Here is a tiny trained network, its code and every weight. The questions are about switching its units off for an input and a target symbol, where a switched-off unit gives its printed mean instead of its output.

import numpy as np


def w(rows, s, z=0):
    codes = np.array(rows[::2]) - 128.0
    scale = np.full(codes.shape[1], s)
    scale[-1] = z or s
    return codes * scale


def f(y):
    return np.maximum(y, 0)


def softmax(a):
    e = np.exp(a - a.max(-1, keepdims=True))
    return e / e.sum(-1, keepdims=True)


def log_softmax(a):
    a = a - a.max(-1, keepdims=True)
    return a - np.log(np.exp(a).sum(-1, keepdims=True))


def net(x, mask):
    ids = ['ΓΩζηθμψ'.index(c) for c in x.split()]
    T = len(ids)
    res = E[ids] + P[:T]
    u = 0
    for l in range(2):
        r = res
        for j in range(3):
            rows = slice(3 * j, 3 * j + 3)
            q, k, v = (r @ M[l][rows].T for M in (Q, K, V))
            z = softmax(np.where(np.tri(T) > 0, q @ k.T / 3**0.5, -1e9)) @ v
            o = O[l][rows]
            res = res + np.where(mask[u + j], z, o[:, -1]) @ o[:, :-1]
        u += 3
        y = f(res @ A[l][:, :-1].T + A[l][:, -1])
        res = res + np.where(mask[u : u + 16], y, B[l][:, -1]) @ B[l][:, :-1]
        u += 16
    return log_softmax(res[-1] @ U[:, :-1].T + U[:, -1])


Q, K, V, O, A, B = {}, {}, {}, {}, {}, {}
E = w([
[144,227,107,211],'Γ',
[252,180,66,77],'Ω',
[150,86,10,132],'ζ',
[230,95,254,226],'η',
[67,195,142,95],'θ',
[177,193,97,12],'μ',
[32,128,84,76],'ψ',
],0.0063)
P = w([
[97,254,33,151],'0',
[107,210,47,137],'1',
[132,188,52,121],'2',
[150,172,63,103],'3',
[170,164,82,91],'4',
[183,152,96,86],'5',
[197,147,109,79],'6',
[208,144,130,78],'7',
[210,147,135,70],'8',
],0.0029)
Q[0] = w([
[78,77,42,134],'L0H1',
[100,111,165,68],'L0H1',
[98,232,125,155],'L0H1',
[110,118,76,136],'L0H2',
[156,50,183,159],'L0H2',
[132,254,59,156],'L0H2',
[128,136,113,94],'L0H3',
[105,91,110,147],'L0H3',
[187,141,116,88],'L0H3',
],0.038)
K[0] = w([
[62,208,1,105],'L0H1',
[86,81,140,40],'L0H1',
[117,214,254,171],'L0H1',
[144,170,169,114],'L0H2',
[119,161,17,75],'L0H2',
[173,15,226,114],'L0H2',
[102,123,188,94],'L0H3',
[152,160,86,74],'L0H3',
[170,52,182,150],'L0H3',
],0.026)
V[0] = w([
[124,71,58,161],'L0H1',
[198,54,177,162],'L0H1',
[67,36,150,229],'L0H1',
[145,184,226,154],'L0H2',
[80,57,222,52],'L0H2',
[206,78,138,102],'L0H2',
[155,101,201,109],'L0H3',
[149,142,152,93],'L0H3',
[113,255,29,43],'L0H3',
],0.0088)
O[0] = w([
[129,107,165,80,120],'L0H1',
[75,233,107,100,104],'L0H1',
[171,189,156,63,72],'L0H1',
[163,167,142,39,151],'L0H2',
[115,76,239,98,1],'L0H2',
[185,89,163,114,121],'L0H2',
[107,159,62,144,82],'L0H3',
[123,165,118,117,124],'L0H3',
[155,160,254,49,226],'L0H3',
],0.0096,0.005)
A[0] = w([
[106,100,99,130,80],'L0N1',
[77,146,118,64,2],'L0N2',
[126,127,128,126,116],'L0N3',
[119,120,124,129,84],'L0N4',
[126,126,128,132,108],'L0N5',
[107,114,122,138,89],'L0N6',
[127,126,128,126,117],'L0N7',
[122,126,128,130,118],'L0N8',
[126,126,130,131,112],'L0N9',
[141,138,154,91,37],'L0N10',
[11,99,105,93,119],'L0N11',
[106,137,154,133,125],'L0N12',
[60,159,162,147,92],'L0N13',
[120,125,128,123,102],'L0N14',
[89,172,171,106,26],'L0N15',
[165,114,173,174,39],'L0N16',
],0.012,0.0044)
B[0] = w([
[133,173,164,120,177],'L0N1',
[62,115,169,162,253],'L0N2',
[130,129,131,121,128],'L0N3',
[126,118,128,133,128],'L0N4',
[124,117,127,127,128],'L0N5',
[131,124,150,129,129],'L0N6',
[127,130,128,128,128],'L0N7',
[126,128,132,125,128],'L0N8',
[127,130,129,128,128],'L0N9',
[134,81,163,125,189],'L0N10',
[94,168,4,203,195],'L0N11',
[107,157,135,122,192],'L0N12',
[182,118,131,108,203],'L0N13',
[131,123,128,126,128],'L0N14',
[91,147,238,57,252],'L0N15',
[126,26,149,217,208],'L0N16',
],0.022,0.00031)
Q[1] = w([
[145,120,135,150],'L1H1',
[204,85,104,180],'L1H1',
[160,150,154,128],'L1H1',
[45,150,196,128],'L1H2',
[110,126,71,2],'L1H2',
[154,105,145,181],'L1H2',
[84,59,59,51],'L1H3',
[217,132,119,135],'L1H3',
[101,40,161,59],'L1H3',
],0.027)
K[1] = w([
[166,125,123,131],'L1H1',
[197,65,54,149],'L1H1',
[158,157,124,143],'L1H1',
[72,43,154,55],'L1H2',
[123,118,207,254],'L1H2',
[147,123,89,89],'L1H2',
[82,67,35,75],'L1H3',
[214,79,132,156],'L1H3',
[81,59,122,23],'L1H3',
],0.025)
V[1] = w([
[126,118,129,164],'L1H1',
[122,146,99,3],'L1H1',
[118,76,70,51],'L1H1',
[210,104,135,201],'L1H2',
[95,96,47,52],'L1H2',
[37,121,108,188],'L1H2',
[139,173,198,18],'L1H3',
[81,57,201,226],'L1H3',
[103,114,227,114],'L1H3',
],0.0062)
O[1] = w([
[140,144,163,164,103],'L1H1',
[110,74,48,54,185],'L1H1',
[142,92,83,175,83],'L1H1',
[154,102,20,62,200],'L1H2',
[148,109,175,241,30],'L1H2',
[19,208,101,169,68],'L1H2',
[111,66,45,237,105],'L1H3',
[147,253,47,47,3],'L1H3',
[140,185,11,142,28],'L1H3',
],0.0044,0.0025)
A[1] = w([
[71,162,243,84,123],'L1N1',
[157,111,233,69,102],'L1N2',
[204,198,112,174,130],'L1N3',
[51,128,27,160,96],'L1N4',
[196,94,160,96,26],'L1N5',
[189,80,72,137,26],'L1N6',
[141,147,161,77,61],'L1N7',
[118,203,78,151,56],'L1N8',
[95,29,111,219,210],'L1N9',
[134,83,223,177,65],'L1N10',
[41,124,116,106,139],'L1N11',
[159,231,169,197,92],'L1N12',
[171,141,63,154,192],'L1N13',
[151,59,99,231,135],'L1N14',
[83,29,63,254,49],'L1N15',
[25,124,148,92,2],'L1N16',
],0.014,0.0049)
B[1] = w([
[104,157,156,207,182],'L1N1',
[70,85,171,86,188],'L1N2',
[140,116,181,203,255],'L1N3',
[72,195,120,145,161],'L1N4',
[97,36,128,112,167],'L1N5',
[137,197,168,181,170],'L1N6',
[123,98,84,121,155],'L1N7',
[98,76,142,168,180],'L1N8',
[109,133,7,133,167],'L1N9',
[31,132,94,120,140],'L1N10',
[128,121,120,59,158],'L1N11',
[132,167,108,27,243],'L1N12',
[202,140,111,105,244],'L1N13',
[120,43,91,170,169],'L1N14',
[143,132,254,76,138],'L1N15',
[211,37,135,140,142],'L1N16',
],0.04,0.0058)
U = w([
[24,155,179,189,163],'Γ',
[115,220,126,229,70],'Ω',
[165,101,3,185,150],'ζ',
[217,182,194,50,228],'η',
[170,36,187,221,3],'θ',
[55,211,33,58,140],'μ',
[97,44,118,9,89],'ψ',
],0.0046,0.0062)

Each question gives the input, a string of symbols that net reads in full, and the target symbol t.
The units are the heads (3 rows each of Q, K, V and O) and the neurons (one row each of A and B). Each row of codes is followed by its name. A weight is (code - 128) times the scale printed after its matrix; where a second scale follows, it is the last column's (O, A, B and U).
mask holds one flag per unit, layer by layer, with each layer's heads first. A switched-off unit (its flag False) gives its mean, the last column of its rows in O or B, instead of its output. The means were averaged over made-up inputs and are rounded, as every weight is.
A unit's drop is (log p(t) with every unit on - log p(t) with that unit switched off) / (log p(t) with every unit on - log p(t) with every unit switched off).
The circuit of an input: a set's keep is (log p(t) with only the set's units on - log p(t) with every unit switched off) / (log p(t) with every unit on - log p(t) with every unit switched off). Starting from the 12 units with the biggest drops (on a tie, the unit counted first), units are removed one at a time, each time the one whose removal leaves the highest keep (on an exact tie, the one counted first), for as long as the keep stays at least 0.8.
circuit, biggest first: the units of the circuit, biggest drop first
unit that matters most: the unit with the biggest drop
top k neurons: the k neurons with the biggest drops, biggest first
k most important neurons of layer l: the k neurons of layer l with the biggest drops, biggest first
input Ω Ω ζ Ω, target ζ: circuit, biggest first : (L0H1 L1N9)
input Γ ζ ψ Γ Γ ψ Γ, target μ: unit that matters most : L0H2
input Ω η Γ Γ θ, target θ: circuit, biggest first : (L1N16 L0H1 L0N15)
input ψ Γ Γ Γ ζ μ Γ η ψ, target ψ: circuit, biggest first : (L0H2 L1N2)
input ψ Γ η Ω, target Ω: circuit, biggest first : (L0H3 L1N6)
input μ η Ω Γ ψ Γ, target Γ: circuit, biggest first : (L0H1 L1N1 L0N15 L1N2)
input Γ ψ ψ μ ψ μ Γ, target μ: top 3 neurons : (L1N12 L1N10 L0N16)
input ζ μ Γ ψ Γ μ Γ, target ψ: circuit, biggest first : (L0H3 L1H2 L1N2)
input Γ η θ, target θ: circuit, biggest first : (L1N16 L0H1 L0N15 L0N2)
input Γ Γ θ, target Γ: top 4 neurons : (L1N1 L1N12 L1N13 L1N2)
input Γ ζ μ μ ζ μ, target ζ: circuit, biggest first : (L0H2 L0H1 L1N9)
input Γ Γ Γ ζ μ θ ζ, target ψ: circuit, biggest first : (L0H3 L0H1 L1N2)
input μ Γ ζ Γ θ, target Γ: circuit, biggest first : (L1N1 L0H3)
input ζ ζ ζ μ Γ Ω, target θ: unit that matters most : L1N12
input Γ ζ Γ Γ μ μ Γ, target ψ: top 2 neurons : (L1N12 L1N2)
input ζ μ ψ, target μ: top 3 neurons : (L0N11 L1N3 L1N4)
input μ η ζ Ω θ η, target ζ: top 2 neurons : (L1N14 L1N9)
input Γ Ω Ω ζ Γ η μ Ω, target Ω: 2 most important neurons of layer 1 : (L1N4 L1N13)
input Γ ζ Γ, target ζ: 2 most important neurons of layer 1 : (L1N14 L1N9)
input Γ ψ ζ, target ζ: 2 most important neurons of layer 1 : (L1N12 L1N9)
input μ ζ Γ ζ, target η: unit that matters most : L1H2
input Γ Γ ψ, target μ: top 3 neurons : (L0N11 L1N4 L1N3)
input Γ η θ μ, target μ: top 3 neurons : (L1N4 L1N3 L1N11)
input Γ μ Ω, target θ: top 3 neurons : (L1N12 L1N6 L1N5)
input Γ ζ μ Γ Γ μ μ ζ, target ψ: top 4 neurons : (L1N3 L1N5 L1N2 L1N1)
input Γ η ζ, target ζ: top 2 neurons : (L1N9 L1N14)
